Below are the code and all the weights of a small trained network. Each question names an input and a class and asks about switching units off, where a switched-off unit gives its printed mean instead of its output.

import numpy as np


def w(rows, s, z=0):
    codes = np.array(rows[::2]) - 128.0
    scale = np.full(codes.shape[1], s)
    scale[-1] = z or s
    return codes * scale


def f(y):
    return np.maximum(y, 0)


def log_softmax(a):
    a = a - a.max(-1, keepdims=True)
    return a - np.log(np.exp(a).sum(-1, keepdims=True))


def net(x, mask):
    res = np.array(x, float).reshape(1, 3) / 4 @ E
    y = f(res @ A[0][:, :-1].T + A[0][:, -1])
    res = res + np.where(mask, y, B[0][:, -1]) @ B[0][:, :-1]
    return log_softmax(res[-1] @ U[:, :-1].T + U[:, -1])


A, B = {}, {}
E = w([
[127,196,195,126,182,173,26,95,157,147,234],'x0',
[151,192,61,182,170,162,203,62,79,109,56],'x1',
[80,85,5,120,115,176,117,94,131,144,173],'x2',
],0.013)
A[0] = w([
[136,179,133,141,126,139,150,96,110,144,93,89],'neuron 1',
[156,181,247,133,143,92,143,165,125,100,68,83],'neuron 2',
[134,148,167,138,131,113,144,137,124,123,120,250],'neuron 3',
[124,51,157,89,59,103,87,188,167,143,158,148],'neuron 4',
[119,92,25,118,112,141,90,119,129,138,160,130],'neuron 5',
[118,103,179,122,102,118,134,146,112,145,138,126],'neuron 6',
[93,138,87,125,135,153,115,128,142,96,147,136],'neuron 7',
[136,192,187,111,181,154,79,100,150,116,175,153],'neuron 8',
[149,213,94,156,176,158,179,86,122,121,97,133],'neuron 9',
[132,58,131,99,72,88,203,172,134,110,67,116],'neuron 10',
],0.015)
B[0] = w([
[101,124,134,130,142,136,133,116,123,76,167,165],'neuron 1',
[91,116,109,134,139,146,185,88,169,145,228,219],'neuron 2',
[170,118,114,64,96,173,148,120,134,153,7,210],'neuron 3',
[95,137,133,129,174,105,149,121,113,66,100,254],'neuron 4',
[149,127,125,113,136,169,170,101,159,155,141,212],'neuron 5',
[137,115,122,118,140,129,139,152,129,89,138,171],'neuron 6',
[115,120,147,106,73,124,166,123,129,146,129,167],'neuron 7',
[119,136,118,162,96,117,87,151,81,157,122,248],'neuron 8',
[87,122,145,123,165,95,121,151,112,82,119,227],'neuron 9',
[116,151,136,160,97,127,64,142,87,170,153,244],'neuron 10',
],0.021,0.023)
U = w([
[60,131,143,117,185,102,143,140,84,13,111,131],'0',
[82,165,124,192,77,128,69,156,62,183,144,135],'1',
[95,97,114,88,120,176,200,87,140,160,182,156],'2',
[131,106,117,37,95,170,148,127,111,138,3,255],'3',
[215,114,119,117,148,149,97,171,154,132,129,87],'4',
[142,125,103,144,155,111,128,148,163,143,146,87],'5',
[149,64,173,99,126,109,107,126,163,97,123,81],'6',
[134,79,151,128,117,91,106,125,147,113,144,85],'7',
],0.012,0.009)

Each question gives the input, the list of numbers given to net, and the class t.
The units are the neurons (one row each of A and B). Each row of codes is followed by its name. A weight is (code - 128) times the scale printed after its matrix; where a second scale follows, it is the last column's (A, B and U).
mask holds one flag per neuron, in row order. A switched-off neuron (its flag False) gives its mean, the last column of its row in B, instead of its output. The means were averaged over made-up inputs and are rounded, as every weight is.
A unit's drop is (log p(t) with every unit on - log p(t) with that unit switched off) / (log p(t) with every unit on - log p(t) with every unit switched off).
The circuit of an input: a set's keep is (log p(t) with only the set's units on - log p(t) with every unit switched off) / (log p(t) with every unit on - log p(t) with every unit switched off). Starting from all 10 units, units are removed one at a time, each time the one whose removal leaves the highest keep (on an exact tie, the one counted first), for as long as the keep stays at least 0.8.
units of the circuit, in order: the units of the circuit, biggest drop first
unit that matters most: the unit with the biggest drop
top k neurons: the k neurons with the biggest drops, biggest first
drop of u: that unit's drop, to one decimal
input [-3,7,-8], class 2: top 3 neurons	(neuron 2; neuron 4; neuron 3)
input [1,-4,3], class 0: units of the circuit, in order	(neuron 4)
input [6,-7,2], class 0: top 2 neurons	(neuron 4; neuron 10)
input [6,-7,6], class 0: top 4 neurons	(neuron 4; neuron 10; neuron 3; neuron 2)
input [7,4,8], class 2: top 2 neurons	(neuron 5; neuron 10)
input [-7,6,6], class 1: top 2 neurons	(neuron 10; neuron 4)
input [-1,-2,-3], class 3: top 2 neurons	(neuron 3; neuron 9)
input [5,4,7], class 2: top 2 neurons	(neuron 10; neuron 5)
input [-8,-6,7], class 1: top 3 neurons	(neuron 10; neuron 2; neuron 3)
input [7,-2,8], class 2: top 3 neurons	(neuron 5; neuron 10; neuron 7)
input [1,-3,7], class 2: top 2 neurons	(neuron 3; neuron 5)
input [-3,3,-2], class 3: top 3 neurons	(neuron 4; neuron 8; neuron 3)
input [-3,-1,-1], class 3: top 2 neurons	(neuron 8; neuron 2)
input [-1,1,-4], class 2: unit that matters most	neuron 2
input [1,-6,6], class 0: drop of neuron 4	7.3
input [3,-6,2], class 0: drop of neuron 4	1.9
input [0,3,-3], class 3: drop of neuron 4	1.8
